Below are the code and all the weights of a small trained network. Each question names an input and a class and asks about switching units off, where a switched-off unit gives its printed mean instead of its output.

import numpy as np


def w(rows, s, z=0):
    codes = np.array(rows[::2]) - 128.0
    scale = np.full(codes.shape[1], s)
    scale[-1] = z or s
    return codes * scale


def f(y):
    return y / 2 * (1 + np.tanh(0.7978845608 * (y + 0.044715 * y**3)))


def log_softmax(a):
    a = a - a.max(-1, keepdims=True)
    return a - np.log(np.exp(a).sum(-1, keepdims=True))


def net(x, mask):
    res = np.array(x, float).reshape(1, 7) / 4 @ E
    y = f(res @ A[0][:, :-1].T + A[0][:, -1])
    res = res + np.where(mask, y, B[0][:, -1]) @ B[0][:, :-1]
    return log_softmax(res[-1] @ U[:, :-1].T + U[:, -1])


A, B = {}, {}
E = w([
[148,166,248,27],'x0',
[130,127,126,125],'x1',
[131,128,124,124],'x2',
[213,233,130,199],'x3',
[140,130,115,113],'x4',
[239,26,160,164],'x5',
[129,128,127,127],'x6',
],0.014)
A[0] = w([
[117,173,79,162,62],'N0',
[114,193,147,107,121],'N1',
[137,96,101,131,122],'N2',
[124,81,74,118,113],'N3',
[109,102,175,80,126],'N4',
[8,193,48,92,65],'N5',
[137,154,116,182,115],'N6',
[128,33,118,134,138],'N7',
[67,74,137,80,166],'N8',
[79,101,148,104,89],'N9',
[139,236,200,118,99],'N10',
[86,120,120,114,124],'N11',
[138,67,57,141,148],'N12',
[154,204,93,108,124],'N13',
[186,192,129,188,142],'N14',
[230,67,198,162,11],'N15',
[111,131,31,194,72],'N16',
[107,30,90,150,151],'N17',
[107,126,32,196,207],'N18',
[148,114,194,68,31],'N19',
[76,85,131,77,102],'N20',
[94,141,53,185,132],'N21',
[56,72,133,50,53],'N22',
[133,108,169,109,87],'N23',
[121,117,140,133,122],'N24',
[146,137,92,110,110],'N25',
[189,163,131,181,76],'N26',
[125,174,144,124,116],'N27',
[119,63,96,140,135],'N28',
[206,187,116,196,6],'N29',
[158,109,182,56,26],'N30',
[80,89,136,85,169],'N31',
[104,127,11,212,141],'N32',
[155,40,121,193,139],'N33',
[161,71,77,106,154],'N34',
[90,134,122,137,97],'N35',
[70,85,160,79,114],'N36',
[103,163,175,157,129],'N37',
[130,129,122,121,118],'N38',
[50,160,111,131,216],'N39',
[121,58,146,170,109],'N40',
[142,208,136,110,119],'N41',
[123,33,92,152,138],'N42',
],0.014,0.016)
B[0] = w([
[142,158,78,99,155],'N0',
[93,175,72,125,164],'N1',
[115,119,114,145,149],'N2',
[102,133,127,144,162],'N3',
[167,130,144,122,172],'N4',
[174,63,227,180,210],'N5',
[146,129,135,126,163],'N6',
[80,116,122,161,189],'N7',
[171,97,137,135,199],'N8',
[153,139,113,122,152],'N9',
[92,145,77,119,192],'N10',
[145,133,143,118,152],'N11',
[97,119,134,128,197],'N12',
[93,133,120,120,166],'N13',
[150,144,114,104,206],'N14',
[249,158,101,37,191],'N15',
[153,186,64,75,199],'N16',
[80,122,126,173,206],'N17',
[149,94,170,161,250],'N18',
[142,93,171,168,160],'N19',
[172,143,123,90,171],'N20',
[188,116,132,101,201],'N21',
[151,193,82,87,180],'N22',
[148,116,143,130,143],'N23',
[130,129,126,136,128],'N24',
[126,132,137,119,128],'N25',
[145,125,159,115,174],'N26',
[101,146,99,133,148],'N27',
[97,126,128,154,177],'N28',
[131,53,199,190,176],'N29',
[142,100,153,167,159],'N30',
[155,109,155,131,188],'N31',
[187,131,145,103,245],'N32',
[95,124,127,144,209],'N33',
[102,115,133,166,179],'N34',
[133,123,135,129,137],'N35',
[173,139,130,122,179],'N36',
[114,133,101,138,148],'N37',
[132,132,129,126,125],'N38',
[141,165,96,95,212],'N39',
[113,139,125,156,165],'N40',
[90,147,91,137,168],'N41',
[78,123,124,153,199],'N42',
],0.015,0.023)
U = w([
[166,64,218,148,251],'0',
[193,182,99,57,60],'1',
[4,140,92,141,128],'2',
],0.017,0.0013)

Each question gives the input, the list of numbers given to net, and the class t.
The units are the neurons (one row each of A and B). Each row of codes is followed by its name. A weight is (code - 128) times the scale printed after its matrix; where a second scale follows, it is the last column's (A, B and U).
mask holds one flag per neuron, in row order. A switched-off neuron (its flag False) gives its mean, the last column of its row in B, instead of its output. The means were averaged over made-up inputs and are rounded, as every weight is.
A unit's drop is (log p(t) with every unit on - log p(t) with that unit switched off) / (log p(t) with every unit on - log p(t) with every unit switched off).
unit that matters most: the unit with the biggest drop
top k neurons: the k neurons with the biggest drops, biggest first
drop of u: that unit's drop, to one decimal
input [-2,-8,-3,-2,6,-6,-4], class 0: unit that matters most => N5
input [-7,-7,3,0,7,2,-2], class 2: top 2 neurons => [N5 N16]
input [7,0,-5,1,-5,2,-8], class 1: top 2 neurons => [N5 N18]
input [6,-4,8,0,-5,0,2], class 1: top 2 neurons => [N5 N18]
input [1,2,4,8,-3,2,-5], class 1: top 3 neurons => [N5 N14 N18]
input [1,0,-1,6,7,8,2], class 1: top 2 neurons => [N15 N5]
input [5,-8,0,1,-5,-7,2], class 2: top 2 neurons => [N15 N32]
input [3,7,1,2,-4,6,-1], class 1: top 2 neurons => [N15 N5]
input [-3,-8,-7,8,7,2,4], class 0: top 3 neurons => [N29 N39 N18]
input [-6,-7,-7,1,-6,-1,-1], class 1: top 3 neurons => [N16 N29 N0]
input [1,-8,3,-3,-8,0,-3], class 1: top 4 neurons => [N5 N18 N29 N19]
input [-4,-3,-6,0,7,7,3], class 2: drop of N5 => 0.2
input [5,2,-6,3,6,5,-4], class 1: drop of N15 => 0.6
input [-6,-7,-3,-2,1,-5,2], class 0: top neuron => [N5]
input [2,0,-5,-1,0,-1,1], class 1: drop of N18 => 0.1
